-401   -90  -322   -52  -215  -362  -236  -633   -52    75  -286  -156
 -54  -144  -268  -376  -514  -581  -219  -200  -114  -554  -493  -312
-203  -533  -285  -217  -153    54   -41  -109  -219  -245  -661  -121
-152  -277  -300  -481  -638  -381  -228   119  -235  -926   -25  -864
-488  -288  -329   -39   -67   -73  -224  -446  -177   -41  -157  -249
-195   -28  -208  -287  -601  -613  -386  -357  -235  -303  -249  -170
-228  -225  -165  -195  -392   -27  -214  -592   -67   566  -412   -20
-375   -79  -307   -95  -138  -556  -368  -456  -243  -365  -261   -56
 -85  -291  -216  -379  -132  -374  -265  -156  -377  -364  -514   -33
-426  -231  -261  -270  -260  -204  -463  -149  -337  -567   338  -646
==> -426

44  69  65  45  49  53  46  67  73  79  77  61  73
72  45  51  71  72  71  82  59  40  31  31  53  68
68  53  49  69  69  34  33  73  58  67  66  41  80
15  58  65  13  14  72  69  34  54  46  47  79  38
61  58  52  59  65  38  36  71  62  74  71  43  72
35  71  81  33  33  74  66  39  62  52  52  88  50
==> 35

54  55  37  45  49  48  41  59  53  46  45
43  38  44  54  21  48  48  37  52  28  48
54  42  22  51  31  46  23  42  45  28  46
57  46  37  54  25  49  40  46  61  18  26
44  43  41  47  31  47  45  46  52  37  59
49  48  42  70  38  58  46  50  38  41  46
54  43  20  58  53  53  33  48  29  59  49
50  74  27  39  38  38  25  68  53  44  46
41  45  49  22  64  36  47  48  47  66  68
42  34  74  44  71  51  76  39  45  65  47
40  55  86  47  47  49  67  56  63  34  51
==> 40

4077  4559  4639  4475  3984  4772  4936  4878  4127  4376  4017  8459  4391  8516
7241  6240  6979  7861  7643  7517  7370  7246  7651  7769  7595  3486  7206  2817
4590  4973  4853  5154  5103  5331  5486  5563  4866  5110  4377  7332  5040  7707
4214  4620  4482  4227  3941  3940  4109  4456  3897  4058  4560  7845  4762  8930
5510  6636  6005  5418  5342  6088  5387  5629  4988  5328  4976  6417  5810  6051
4161  4481  4420  3897  4164  4703  4377  4568  4068  4077  3906  8123  4516  8814
4259  5246  4500  4606  3978  5060  4677  4913  3847  4318  3950  8276  4731  8443
4394  5671  4700  4272  4208  4964  4405  4604  4156  4108  4221  7228  4686  8199
6524  6869  6440  7018  6877  7008  6838  6931  7246  7003  6340  5327  6407  4428
6848  7501  7179  7254  7127  7216  7172  7025  7272  6958  6971  4404  6928  3788
5107  4896  5426  5531  5266  5262  5493  5650  5509  5696  5527  7679  5575  7202
7600  7276  7587  7541  7846  7294  7247  6990  7513  7716  7703  3246  7235  2461
==> 7600

43  13  67  43  58  34  48  56  20  61  29  50  14  35  11
67  13  37  18  64   1  51  19  55  44  57  47  12  32  34
65  23  43  21  69  12  46  28  49  51  55  44  10  35  32
56  13  48  40  60  18  50  33  24  66  26  63  14  35   6
36  74  48  79  28  84  57  62  54  55  46  63  89  60  69
45  46  49  55  44  48  59  46  47  58  42  61  51  47  38
27  31  71  76  35  70  50  69  14  66  24  60  47  45  23
==> 27

345  549  349  544  531  494  556  351  539  335  617  390  576
163  716  190  661  608  584  671  197  675  141  661  230  732
547  203  539  262  313  374  259  549  241  556  334  535  210
109  762  140  678  623  613  686  140  703   79  628  167  765
640  149  616  208  283  350  209  619  196  651  300  609  152
==> 640

39  38  41  41  34  33  32  44  41  39  38  17  30  35  33
39  36  36  42  39  44  37  40  40  33  32  19  31  23  34
34  41  35  38  28  33  26  32  37  39  34  48  46  50  37
33  34  34  34  36  31  26  47  36  38  42  10  36  38  36
37  39  40  36  36  40  28  37  36  39  42  16  47  13  33
35  24  30  32  32  37  26  42  33  38  38  75  27  48  39
37  50  35  27  35  34  28  40  36  38  38  67  32  43  37
35  44  36  26  44  31  34  33  42  31  36  33  43  29  35
33  38  39  40  30  32  49  39  34  36  45  52  42  21  33
34  36  39  35  43  33  29  17  38  48  30  54  39  35  36
33  41  40  19  20  35  51  14  35  27  33  60  38  27  32
36  47  34  43  43  33  38  19  36  25  30  20  36  25  36
==> 36
---
Input:
[[ 333  168  -52 -459 -655 -313 -467]
 [-919 -594 -322  320  700   60  403]]
Output: 333

Input:
[[393 808  55 393 298]
 [511 249 466 511 191]]
Output: 393

Input:
[[2 5 4 7 6 7 6]
 [4 4 3 6 4 4 5]]
Output: 2

Input:
[[-941 -888 -810 -106  176  590   21]
 [ 169 -451 -284 -600  502  501 -425]]
Output: -941

Input:
[[83 89 35 76 86]
 [86 75 24 82 74]]
Output: 83

Input:
[[7846 8642 6303 6988 6105]
 [5743 1415 8706 7666 9753]]
Output: 7846

Input:
[[ 93 182 215  50 121]
 [ 88 180  41 241 131]]
Output: 93

Input:
[[375 533  80 618 720]
 [673  78 842 742 671]]
Output: 375

Input:
[[120 990 749 865 482]
 [692   2 436 677 830]]
Output: 120

Input:
[[ -3 -18  11 -27  44  10]
 [ 16 -11  -1 -13  36  11]]
Output: -3
---
[406 119 215 -215 657 -628 162]	-215, 657

[715 -594 -175 523 -388 -3 567]	523, 715

[-571 -202 0 -165 -814]	0, 0

[-167 412 -1 184 -459]
[41 77 114 298 -690]
[-140 367 -219 -21 152]	114, 412

[-583 809 555 -806 171 -118 136]	-806, 809

[-753 611 -86 -495 -777]	-86, 611

[270 135 -364 -209 -488 -766 510]	-209, 510

[646 -458 126 461 375]	126, 646

[551 490 -645 -186 -731 598 -653]
[491 324 -14 507 351 588 -667]
[132 698 -715 206 623 -461 -473]	507, 698
---
[736, 544, 898, 340, 222, 48, 453] yields 340
[[-17, -34, -33, -11, 48], [-28, -19, -12, 1, 47]] yields -11
[[0, -2, -14, -9, -3, -30, 31], [-3, 10, 1, 7, 3, 4, 2]] yields -9
[228, 137, 201, 194, 146, 15] yields 194
[24, 43, 56, 75, 98] yields 75
[8554, 6223, 7582, 2476, 4348] yields 2476
---
[[191 163  94  25 159 193]
 [ 20 212 212 189   3  37]] 212

[[-230  566 -325  -75  269 -852   60]
 [ -48 -268 -145  116 -243 -391  139]] -268

[[109 211 219 125 130 173 117]
 [170  60 163 111 192 101 118]] 60

[[3 4 1 1 6 7 6]
 [0 0 3 3 6 7 7]] 0

[[1406 2354 8507 5019]
 [6027 6296 4160 8013]] 6296

[[-32  47  -9   2 -50  -5]
 [-40  22 -14 -21 -23  -8]] 22
---
Input:
[-211 159 100 -115 -58 -208 534]
[-735 427 13 -411 -116 -309 453]
[-121 538 501 -132 62 130 746]
Output: 427

Input:
[-27 -126 -678 207 1 -144 -112]
[-45 -250 -714 230 28 -135 -99]
Output: -250

Input:
[-115 -287 -157 -675 332 -556]
[345 -448 -69 119 127 -277]
Output: -448

Input:
[-284 -151 -113 -21 185]
[-200 -648 274 19 -104]
[-425 -137 -111 -47 174]
Output: -648

Input:
[638 121 -374 471 426 477 739]
[-199 555 649 -254 273 734 655]
[-680 326 828 -425 340 678 401]
Output: 555

Input:
[44 -153 -396 -176 -27 -461 510]
[-613 394 552 258 -434 -391 -683]
[143 210 -680 305 391 -144 809]
Output: 394

Input:
[414 310 -581 -363 -583 -390]
[590 614 400 305 472 747]
[650 775 -41 76 363 478]
Output: 614

Input:
[351 -803 617 21 176]
[354 127 598 -10 172]
Output: 127
---
[-412 -691 52 267 -75 119 -203] -> 119

[-156 820 314 -266 186]
[-140 -821 -115 -170 -19]
[69 727 381 590 -311] -> 590

[882 -826 33 463] -> 33

[-250 -561 -794 -742]
[-433 -738 -17 589]
[-118 -182 -195 -331] -> -195

[-679 568 -285 137 140]
[454 -245 -559 -437 98]
[-246 538 -105 95 698] -> 95

[-501 95 -876 782 879 -452 497] -> -452

[-597 258 -407 -100 -806] -> -100

[664 617 298 158 271 657 -272]
[82 -34 -639 -314 295 59 -54] -> 59
---
[-162.249  -33.703  -10.944 -116.895  159.772  151.268  -55.216]
-162.249, -55.216

[[-1.33  1.83 -2.02 -0.39  0.89  0.81 -0.64]
 [ 1.75  1.10 -0.85  2.24 -1.41 -0.85  1.32]]
-1.33, 1.32

[ -44.566  -29.535  201.376  171.912  -46.224  -34.490 -151.986]
-44.566, -151.986

[ 1.245 -9.187 17.665 12.182]
1.245, 12.182

[[  5.1  -2.7  15.8  14.0]
 [  5.3  -1.2  16.1  14.7]
 [  3.1 -13.1  20.5  19.3]]
5.1, 19.3

[[ 0.093 -0.093  0.075  0.078  0.134 -0.043 -0.168]
 [-0.026  0.072  0.153 -0.103 -0.075 -0.042 -0.047]]
0.093, -0.047

[   6.700  118.524  175.201 -178.619]
6.700, -178.619

[ -36.701 -132.486  159.064   66.302   12.609]
-36.701, 12.609
